Each row has a hidden value. The values are split into ranges, and the band after each row names the range that its value falls in. Each part has its own value, ranges and names.
[   2  -84  131 -154   67  368  -16   16  385   64    7 -454  108  380
  144    3  134   85   -6  133 -226  210   34  120  125  213 -147  -77
  -39  125   91  -66   28  238  148  104] => bida
[-174  -13  -64    9   88   41 -221 -163   -5 -207   82  168  -19  -90
  121  135 -177  116  199 -181  117 -106 -227 -131   13   -9 -169 -186
   83 -151  -16  110  -18 -150  -42    5] => ter
[ -23   97  493 -222  -78  118  111 -140  127   47 -211 -401   59  240
  -54   21  424  163  154  269  -90 -305  173   -2   50   45  121   65
  -83  280  155  -50  -69   99   69  200] => Zopak
[-104  195 -250    1 -176  -40 -305  114  -42 -119 -156  183  -81 -151
  223   38 -197  110   86  139  -13   18 -233 -252  -13    2 -248 -150
  269  -45  113  101   27  -89 -172  -44] => tiro
[ -13   43  -95  114   12 -310   43  -19  -67  172 -150  212  -59 -369
 -109  -29   63 -205   78  206  -32  -83  -33  -68  -58   84  155   39
   10  160  119 -103  122 -173 -288  -83] => mif
[ -14  -89  139   22  116  253  -97 -138  105   27  173 -139   74  126
  168  -19  -48  -59   33 -143   22 -124 -106 -166  198   90   63 -213
  -69 -122  -99 -149  -33   -5   13   13] => Zopak
[  96 -277  236 -152  288  267  199 -137  411  172  154 -355  193  300
  -45   80  200  -53    5   -4 -117  210  166  249  125  218   57   79
 -193  286   42  -77   84  167  165   95] => giri
[ 111  -55  -31  -10  -16  446 -271  -88   44 -281  141 -171   85  211
  371 -113 -193  162  128  -92 -104  -82  -35 -175  164   70 -104 -281
   47 -152   28   73  -45   40  106  127] => tiro
[ -32  -98  176   36  111 -329  126 -199   -9  157   43  198   39 -251
 -257  169  107 -224   74  -55  187 -182   -1  -21    6   43  240  100
 -114  258   -4 -108   64 -184 -163  -63] => bida
[-374   97  323  -53 -142   79  -35 -102   43  -11 -284 -456 -175  252
   42 -185  402  146  183  192 -304 -444  113  214  -86  229   97 -113
 -315  -82  -27 -216 -229  167 -103  109] => giri
[ -27 -195   54    8  212  206  -36 -106  230  101  227 -114   96  135
  102   52  -63 -118  -23 -180    6   91  -92   -6  164  162    9 -135
 -107  -33 -112 -142   22   38   22  -34] => bida
[-242   17   -8   57   34 -471  -75 -134 -173   88   22  523  -88 -396
 -124  247  -95 -154   63 -202  358 -264 -197 -190  -47  -53  120   49
   -8   60 -168  -43  -45 -294 -337 -197] => giri
[  32  -75  -36  146   96 -218  -49 -156  -92   56  139  328   38 -334
  -72   97 -151 -242   67 -141  205 -137 -154 -223   78    5  157  -78
   18   48  -25  -81   95 -255 -184  -99] => Zopak
[  41   56 -189   56   85 -490   49   16  -10  254  -63  534   24 -551
 -207  259 -106 -266   11  132  246  157 -215 -232  -20  -52   19  137
  250  319  152   23  259 -309 -289 -174] => tiro
[ 284 -185  230 -168  182  191  218 -104  259  155   62 -240  216  170
  -26   27  216  -40   20  142  -82  107  266   83  126  119  167  170
  -93  423  144   -4  111   89  102  122] => tiro
[-198  -64  308  -77  -45  174   81  -38  209  149 -165 -574  -69  373
   37 -204  425   11   24  196 -366 -206  245  321   -7  334  169  -15
 -398   79  -47 -294 -165  285  -50   79] => bida
[ -53   29   24    8  -40  -62 -193 -177  -50 -249   44  172   32 -134
   -1  175 -149   80  214 -103  154 -157 -176 -175   22  -51 -115 -148
  137   28  105  138   35 -178   -2   58] => bida
[ 156 -398  135 -109  427  393   61 -277  252  -33  412  -95  233  245
  144   99  -71    9   59 -363   87   89  113   79  190  108   80  -10
 -189   64 -139   47    3   26  171   69] => ter
[-282   -8 -250   58   68 -466 -174  -53 -157   27   49  668 -119 -436
  -18  279 -258 -103   43 -259  354  -84 -263 -164  -96  -42  -43   46
   68   -7 -195   56  -31 -298 -380 -261] => ter
[ -13  -83 -168   30  -64  294 -107  140  187   22 -109 -396  -58  256
  282 -320   76    5  -18  230 -487  118  168  239   -3  365  -27 -120
 -192  -18   45 -156  -37  264  -86   28] => tiro
[  69  -82 -290   38   52  -25  -32  122  109  123  -65   56  -14 -104
  126  -96  -45 -112  -32  181 -201  228   62   82  -30  210   -9   44
  -10  150   81  -38  100   28 -201  -82] => mif
[  76   87 -238  -20   33 -424  -26   24 -119  104 -104  596    5 -514
  -56  228 -141  -92   59  119  261   64 -120 -277  -61 -116    0  187
  279  301  129  165  164 -312 -311 -139] => mif
[-180 -191 -322  -30  204 -112  -10  170  353  304   67  120  -19  -15
   38  161 -101 -188 -181  -31  -64  518 -111  237  -27  282 -187   95
  -52  153 -107 -101   97   97 -199 -238] => giri
[-296   53  111   78  157 -341  -31 -204  -75  178   47  389  -62 -369
 -142  247  -43 -180  104 -187  348 -261 -346 -269   38  -68   94  -82
   34  -82 -141 -134   15 -313 -255 -158] => giri
[-197  -76  388 -187  219   93  188 -167  209  261  -56 -267   14  203
  -23   50  385   34   57   40  -26 -194  116  121   44  126  176  109
 -255  117 -118 -171 -112   86  -57   33] => ter
[-251   96   77  -86    2 -396  -26 -146 -124  -17 -166  347  -95 -294
 -139  244   96   78  194    8  231 -278  -79  -75 -141  -74   17  132
   34  161   10  103  -51 -227 -245  -54] => ter
[ -15 -182 -146  108  229 -126 -146 -217  -21  -98  322  462   86 -291
   -9  258 -360 -144  101 -395  330   21 -264 -190   85  -35  -38 -124
   80  -33  -91   82  101 -288  -80 -108] => giri
[-121  165   31 -200   -4 -201  139  184  119  438 -356   25  -82  -82
   41   31  319  -14  -90  418  -64   41   80  -46  -55   79   79  287
   35  313   25 -109   -8   41 -334 -116] => mif
[-107   25  -68  -43   35  123 -278  -67   73 -147  132  153   44   -1
  200  203 -269  101   81 -191  185   25 -307 -274  121  -40 -249 -209
  207 -115  -36  101    2 -103    4  -23] => bida
[-227  -93  -15  -21  129 -422  130   16  112  386  -44  254  -66 -211
 -184  195  119 -259 -104  -10  126   60  -29  118  -67  155  136  218
 -155  261 -151 -185   13  -64 -334 -237] => giri
[-131   81 -320   31 -132 -155 -188  166 -135   37 -202  224 -176 -170
  257 -137  -64    7  -13  145 -122  -77   28  -53 -109  133   13   34
  -18  -10  -75  -32 -104  -26 -397 -155] => mif
[  -4 -357 -282  -19  367 -221   30  -52  122  189  326  524   81 -210
    9  279 -258 -225 -126 -381  288  297  -22   75   13  103   45  213
 -102  204 -263   42   54 -138 -235 -270] => ter
[-250  -78  -16   -6   79  163 -121  -49  154  -17   -6 -188  -75  163
  159  -58   40   60   78  -41 -176  -33  -48  151   -9  221  -86 -147
 -164 -140  -86 -103  -92  100  -69   -8] => ter
[ -90  -19    5  -18 -166   88 -107   50   27  -36 -148 -251  -89  183
  175 -203  138   49   29  151 -287 -162  188  156  -44  251   73  -37
 -219   53  -20 -121 -144  172 -145   22] => Zopak
[-123  238   -3  -44  -53   92 -154   37    6   60 -214  -25  -69  -74
  221  -47   41  109  110  244  -55 -129 -199 -305   55  -14  -97 -149
  199 -108   91  -34    2  -68 -152   13] => mif
[  98   57   78 -117   89  411  -70  -15  221   25  -33 -279  107  182
  257  -53   39  132   90  190 -143   82  -75 -188  171   49 -121 -153
  157   -3  159   13   77   63  100  134] => mif
[ 199 -165 -160   77  283  -94   90  -63   84  232  156  289  120 -304
  -15   69 -122 -276  -18  -18  107  186  -57 -139  102   55  140   57
   57  179   38  -49  214 -190 -162 -110] => mif

[-269  422 -150 -376  251  -67  -76 -303  -45  130 -364  170   53  380
   72 -128  -81 -226  290 -187    5   45 -223 -281  -92 -160   33  237
 -203  -63 -250   16  -65   15   -1  274] => riri
[  84  -14 -108 -166  -64 -249  110  -22   54  303  -70  142 -133   89
  -75 -186 -130   13  155   26  -57 -161  -14   44   45 -147   18   26
   56   48  -54   40   91    3  -35   21] => Simi
[ 145 -364  111  232 -101   77  -25  130  -41 -167  292  -32    7 -101
 -117  -18   72  127 -257  235 -104   17   71  165  117   56   24 -181
  216  128   93   53  187  -35    7 -125] => Simi
[  43 -365   91  149 -205   -3  166  171  -80 -193  343  -68  -74 -118
 -165   27  -20   22 -383  407 -200   41  102   77  -48  -46   59 -377
   74   11  194   38  209   12  -21 -114] => luni
[ -41 -185   61    5   65  129   55  126 -226 -248  209  -13  -40  118
  -99  -69  -71 -117 -292  226 -296   27 -179 -141   23  -91  160 -371
 -106   20  159   54  160   -3   27   67] => pupit
[  84 -364  125  288 -141  101   -8  136  -40 -238  365  -36  -26  -83
 -161   22   21   86 -334  339 -164   97  101  139  -22    4   20 -324
  138   75  136   26  224  -15    8 -113] => Kibez
[ 136   69   58  336  139  102 -319  -82  110   36  163  261   57   38
  -15 -128  -45  198  257  -42   37   23  -20  231  106   -8  -86   25
  225  250  -89   24  192  149 -100  -62] => Naleg
[-116   92   13  -81   62    0  -10 -149  -20  -98   41   90  -15  157
   -9  -61  -11 -163  -11  100  -72  115 -121 -146  -54  -83   51  -96
 -143   23  -42  -12  109  110  -28   91] => Kibez
[  0  -9  25  32  31   6   7 -66 -56 -94  90  83  15  31 -23 -57  12 -26
 -60  89 -82  24 -21 -27  77 -28  32 -66  53  45   2  47  80  62 -39 -19] => Kibez
[  49 -168  -13  -73 -126 -123  103  -63  -12   12  -71  -71  124 -169
    3   37  218  122 -110   49  129  -59  208  122  200  136  -45  309
  347   12 -106  105  -56 -105  -14 -135] => riri
[ -41  310  -92 -136  169  -88  -52 -271  -16  111 -238  191  126   85
  109  -98   51    1  257 -218   93  -64    2  -55  193   -2  -40  357
  158   16 -205   92 -111   49  -73   19] => puvi
[ 107 -188   17  240  -88    6  -68   50   13   -3  131   56   46  -81
 -117  -10   -2  216  -85  122  -43  -14  212  233   37    4  -73   -5
  324   49  -12   79   86  -92  -12 -129] => puvi
[  11 -406   84  280 -129  152  -94  180  -63 -200  247 -100   55  -35
 -203   72   10  171 -341  310 -134  116  158  198 -129    7  -22 -206
  223   22   63   50  174 -191   70  -62] => rabis
[-100   66  -60 -113   90  -10  -67  -91  -48   40 -125   67   55  167
  -25  -67  -26  -23   60  -18  -29   15  -55  -49  -25  -67    6  109
   37   -1 -123   50   19  -68   16  103] => riri
[-17  57   6  14  -7 -65  78 -85 -29 -45  93 116  -4 -20 -11 -48 -20 -30
 -16 118 -59   6  22 -18  49 -59  15 -71  51  22  19  47  77 138 -97 -53] => luni
[ -80  108   19  -32   84   -6  -33  -90    3  -30  112  157  -67  163
  -23 -115 -105 -131   84  125  -96   72 -193  -95  -70 -138   60 -192
 -172   95    3  -25  200  203  -79   94] => luni
[  42   65  -19   10   63  -61  -61  -68   43  110   54  191  -65  119
  -35 -159 -104   -1  164   29  -58  -33 -102   29   33 -111   15  -61
    4  123  -40   13  156  117  -64   35] => Kibez
[-165   61  -52 -149   98   31  -22 -107 -134  -76 -167   -7  135  120
    1    4   53  -43  -60  -12  -25   45  -10 -104    0  -11   18  164
   73  -74 -120   85  -66 -123   33   87] => rabis
[  52 -328   64  265 -102  110  -86  127  -49 -147  198  -51   71  -68
 -157   47   30  193 -254  224  -89   63  178  209  -32   30  -41 -102
  284   35   32   71  125 -156   39  -97] => riri
[-135  451 -131 -350  128 -242  133 -357    2  167 -275  223   17  122
  139 -127   -4 -189  296 -154   75  -56  -76 -220  112  -99   13  275
  -74  -45 -177   49 -100  196 -127   71] => pupit
[-126 -138  -15  -62   13   57  -81   45  -48  -34   29  -11  -41  250
 -145  -59 -105  -70  -99  175 -152  104 -122  -52 -217 -138   53 -173
 -116    6  -36  -12  172 -116   83  172] => riri
[  24  -39  -23   87   62   37  -91  -22  -82   -8  -53   52  155  -45
  -16  -14   60  183   -1  -33   20  -53  114  135  144   51  -49  204
  337   33  -88  128  -33 -107  -19  -70] => rabis
[  70 -374  116  237 -140   89   21  147  -59 -233  351  -52  -40  -63
 -164   14   15   55 -352  346 -182   89   72  106  -26   -7   42 -341
  101   64  146   26  224  -28   19  -91] => Kibez
[-105  -37   46   -3    0   31    4  -47  -27 -145  167   54  -66  147
  -80  -48  -61 -152 -116  230 -146  142 -119 -110 -139 -116   67 -273
 -177   29   39  -32  197  105  -15   85] => pupit
[-205  385 -113 -394  193 -132  -20 -329   26  138 -279  179  -16  341
   89 -158  -39 -277  298 -141   34   45 -259 -288  -38 -142   52  185
 -265    5 -225  -24    4  124  -32  244] => Naleg
[  44    3  -35   63   14  -44  -69  -83    7   71  -66   84  119  -54
   -6  -27   62  172   77  -38   78  -51  147  154  128   42  -80  248
  325   49 -124  100  -21  -56  -45  -84] => riri
[ -76  448  -67 -272  327  -57  -11 -299 -114   45 -216  249   95  148
  206 -185   35 -162  319 -260   37 -100 -270 -242  318  -27   77  262
  -44   87 -141   88  -76  236 -134   92] => pupit
[ -91  161  -26  -28  114   12  -73 -161  -24  -38  -18  148   18  177
   -7  -82  -54  -92   74    5  -71   75  -77 -101  -31  -97   14  -21
  -54   11  -80   18   59   67  -27   83] => Simi
[  56 -316   75  282  -12  179 -174  167  -82 -144  197  -30   95  -29
 -144   13    8  220 -194  181  -95   42   74  222    2   32  -20 -103
  282   99   32   81  155 -150   37  -56] => rabis
[ -55  129  -12  -88   38  -89   68 -134  -14    2   31  135  -23   53
   18  -86  -29  -98   66   76  -37    6  -72  -82   39  -83   35  -37
  -43   41  -21   25   86  172  -97   15] => luni
[   2  260  -61 -140   33 -207  170 -241  -22   77 -113  168   77 -125
  124  -59   85  -12  149  -76   96 -113   93  -37  261   16  -22  266
  189   -2  -84  107  -98  188 -169 -121] => luni
[  82 -389   88  114 -148   17   97  188  -73 -143  321  -51 -103  -34
 -168  -43  -32   13 -318  353 -209   15   -9   70  -10  -51   88 -370
   33   77  169   21  248  -10   13  -54] => pupit
[-150  -18  -55 -133  109   54 -100   10  -90   20  -78   36   -9  293
 -100  -96 -129  -78    0   65 -143   50 -178  -98 -164 -152   62  -80
 -113   -2  -72   18  110 -116   68  210] => rabis
[  69 -143  129  227 -151  -14   90  -79   20 -244  272   -1  108 -311
   13  100  221  100 -211  239   82   80  235  151  173  149  -53    5
  291   78   49   61   85  170 -132 -261] => luni
[ -96  424 -119 -302  170 -193   39 -341   19  182 -264  239   24  162
  134 -158   -7 -153  340 -196   80  -59 -122 -183  137  -85    9  286
  -54   16 -198   41  -68  174 -107   90] => Kibez

[ -96  -54   34   10   69   60 -152 -203   30 -190   15  -19  -20 -103
   16  -61  -22  159  -28  -25 -126  -53  179   60  107 -135  -70  -35
  -19  -13  167  -77  -76 -120  156 -126] => S
[ -24  149 -283  -64  153    3 -101 -173 -117   61  197 -352 -101  107
   31 -160 -283  222   32  -48  176 -256 -183 -189 -139   42  -17   32
  -17  -55   30  152  122 -299 -105 -140] => W
[ 298  192 -197  -51  240   39   50  221   -4  159  178 -156  -37 -136
  -74   95  165   62 -100   14  292  308 -265 -363  173  251  103  -86
 -382  124 -261  -58  -86  -35  -54  243] => F
[-156   93  518  133 -226  -81  380   58  198  -71 -174  375   93 -193
  -44  345  508  -88   77  172   20  408  332  187  -47 -234   94 -127
   12 -171 -147 -122 -323  352  172  190] => F
[ 130 -210 -185   74  195  152 -293   86  227  -65  -10   98  -89  189
  105 -110   49 -257  -12  260  184  237 -391 -255    3  176  -25  207
  -33   31  -99 -123 -193  119  -91  -93] => X
[  10  -93 -112   -9  120  104 -149 -144  -32 -139  -33 -134  -87 -100
   49 -113  -57  120  -56   53  -38  -49   24   -1   98  -28 -162  -44
   23   63   46 -132 -104 -137   28  -99] => S
[ -35  -43  180    2  179   37 -173 -254  107 -171   -2 -100  -29  -48
   11  -46  103  187  -50   10 -109   -6  270   68   91 -123  -49  -85
  -49   40  209  -12 -111  -52  257 -121] => J
[ -51   20  275   -6  215   19 -103 -336   96 -178  -27 -212    9   24
   -7  -60  140  231  -40   16  -82  -39  377  156   29 -133  -94 -105
   16   63  232   40 -111  -27  267 -151] => J
[  64 -207 -183   74  155  139 -317   36  210  -75   -8  168  -71  241
   95 -134   15 -293   29  246  196  164 -400 -224  -62  187    5  262
   21  -10  -63  -58 -177  104 -109 -169] => Y
[ 155  436 -140  -73  147  -22  206  112 -140  177  245  -96  125  -18
 -197  103  135   75  -10 -124  404  170 -176 -236   39  298  169   10
 -313   45 -242  124   -8  -72 -111  140] => G
[ -41  411  -44  -58  -46  -66  239  -18 -233  150  107  210  121   -7
 -228  113  175  -79  130  -80  417   -5 -127  -62 -151  326  215   76
  -86  -67 -215  245  -82  -34 -161  -16] => W
[ -23 -188 -167   70  120  106 -360  -42  192  -61    4  250  -83  283
   83 -144  -20 -305   84  225  195   58 -400 -220 -143  183   69  294
   53  -84    1   50 -157   75  -97 -255] => W
[  15  -66 -119    5   92   89  -89  -93  -19 -121    1 -183  -71  -86
   66  -95  -84  135  -51   45  -18  -16    9   -9   77  -60 -159  -41
   19   47   10 -151  -66 -136    2  -45] => Y
[ 281   86 -225  -26  204   58  -21  233   29  125  145  -93  -79 -132
  -23   71  130   10  -90   55  251  306 -306 -370  164  224   82  -56
 -335  105 -250 -103 -103  -27  -57  223] => G
[  18   66 -188  -46  135   72  -66 -153 -129  -61   53 -233  -39  -33
   -8 -126 -119  165  -29  -18   86 -123  -33  -34   30   56 -128  -16
    7   58   -3  -25  -21 -204  -59 -107] => W
[  58  199 -200  -52  281   48  -19 -162  -34    9  190 -586  -13  149
   28 -154 -229  332  -63  -31  145 -107  -56 -147  -29  -37 -154  -15
  -56   37   21   39  101 -222  -54  -81] => G
[ 201  331 -200 -119  197   -3   22   49 -219  189  177   59   19 -106
 -226   61  191   -3    2 -106  404   70 -243 -277   65  469  225  -15
 -322  112 -203  194  -86 -128  -88   57] => T
[  46 -189  -39   46  297   97 -436 -140  268  -48  -23  131 -125  346
   74 -159   96 -251   55  275  200   67 -320 -243 -152  210   76  227
   24  -16   78  139 -203  123   18 -294] => J
[-148   69  528  139 -215  -65  322   79  237 -109 -137  429  119 -220
  -52  352  521  -89   53  135  -32  454  354  176   38 -245  123 -113
  -59 -160 -103 -156 -316  350  233  202] => F
[  -8  181  202   -2  -36   47  350  -78 -144 -173 -111 -142  148 -323
 -106  115  231  239  -93  -51  -48  166  443  307  215 -131 -234 -221
    4  123 -104 -266 -179   -2   84  140] => X
[ -21  -60  -78   72  159   22 -205  -20  291   23  125  -95 -122  281
  148  -66  -88  -35   51  191  149   89 -286 -303 -187  -70   76  146
  -37 -164   19   70  -26   39   -3  -98] => G
[-182  123   93    4  -28   25   83 -261  -89 -189    4 -112   98  -56
  -38  -46  -45  215   12  -77  -58 -124  300  231    8 -168 -137  -25
  104  -39  115  -39  -33 -126   70 -138] => W
[-234   31  453  113 -347  -82  273   14   65  -91 -212  691   63 -288
  -95  326  504 -219  150  121   11  265  280  232  -61 -102  189  -68
   58 -199 -114  -56 -355  276  144   91] => S
[  39  128 -212  -85  270   66 -146 -247 -132  -22  102 -342  -51   76
  -33 -181 -155  220  -31  -34  141 -208  -64 -103  -10  118 -104   -3
  -20   75   65  105   14 -247  -43 -196] => T
[ -92  135   82  -25   20   83  132 -244 -189 -227  -89  -86  147 -159
 -113  -42   78  181  -43  -78  -37  -55  350  307  143  -42 -225  -68
   94  100   36 -132 -132  -94   42 -112] => W
[  16 -107  -88   -9  143  111 -177 -155  -12 -160  -38 -116  -82 -111
   42 -114  -34  124  -68   47  -62  -33   52   -1  130  -32 -157  -51
    4   73   72 -138 -118 -129   66 -106] => S
[  48  130 -184  -86  292   65 -144 -261 -122  -19   88 -362  -56   84
  -33 -183 -130  225  -35  -24  144 -202  -46  -95  -13  123 -111  -12
  -18   85   68  114    0 -233  -28 -195] => T
[  -3  178  145  -12   -5   64  313 -112 -179 -182 -101 -188  152 -293
 -105   63  176  250  -97  -65  -38  109  419  311  219 -101 -266 -195
   24  147  -86 -255 -157  -42   58   92] => X
[ -57 -113 -156   40  104   33 -308  -81  154   13   65  134 -157  218
   95 -106  -78 -155  102  175  176  -47 -354 -272 -201   94  128  189
   17 -150   35  139  -80  -22  -53 -211] => S
[  62  409  -55  -95  130  -42  116  -64 -209  161  134  114   96   21
 -254   72  216  -31   76  -91  430    2 -136 -143  -79  413  225   45
 -186   24 -159  292  -94  -56  -94  -47] => T
[ 126   12  -42  -59  331   88 -154 -226  -32  -59  -29 -329  -87   20
   -7 -134   53  170  -80   77   91  -55   41  -44   51  111 -149  -89
  -14  169   49   17 -122 -107   57 -128] => J
[ -22  154  103  -46   31   79  194 -206 -242 -188 -135  -77  120 -283
 -152   12  178  196  -70  -70  -19   -5  377  301  202   14 -231 -163
   50  158  -33 -163 -193  -83   54  -29] => S
[ -56  -34  559   85  -92  -20   94  -20  177 -165 -202  601   99 -276
 -130  289  672 -188   29  102  -45  411  401  223  144   -9  169 -108
 -108    7   -4  -95 -417  335  328   98] => J
[  59   42 -148  -59  228   87 -123 -195 -105  -61    8 -249  -70  -24
  -17 -136  -50  164  -50   22   86 -112  -20  -51   50   95 -139  -46
   -2   99   25   -1  -80 -175  -17 -138] => T
[ -21   82 -169  -50  207  -35 -199 -196    9  108  170 -267 -195  135
   62 -113 -181  186   58   34  169 -224 -198 -283 -203   24   90   -5
  -52 -109   86  249   61 -225    1 -154] => T
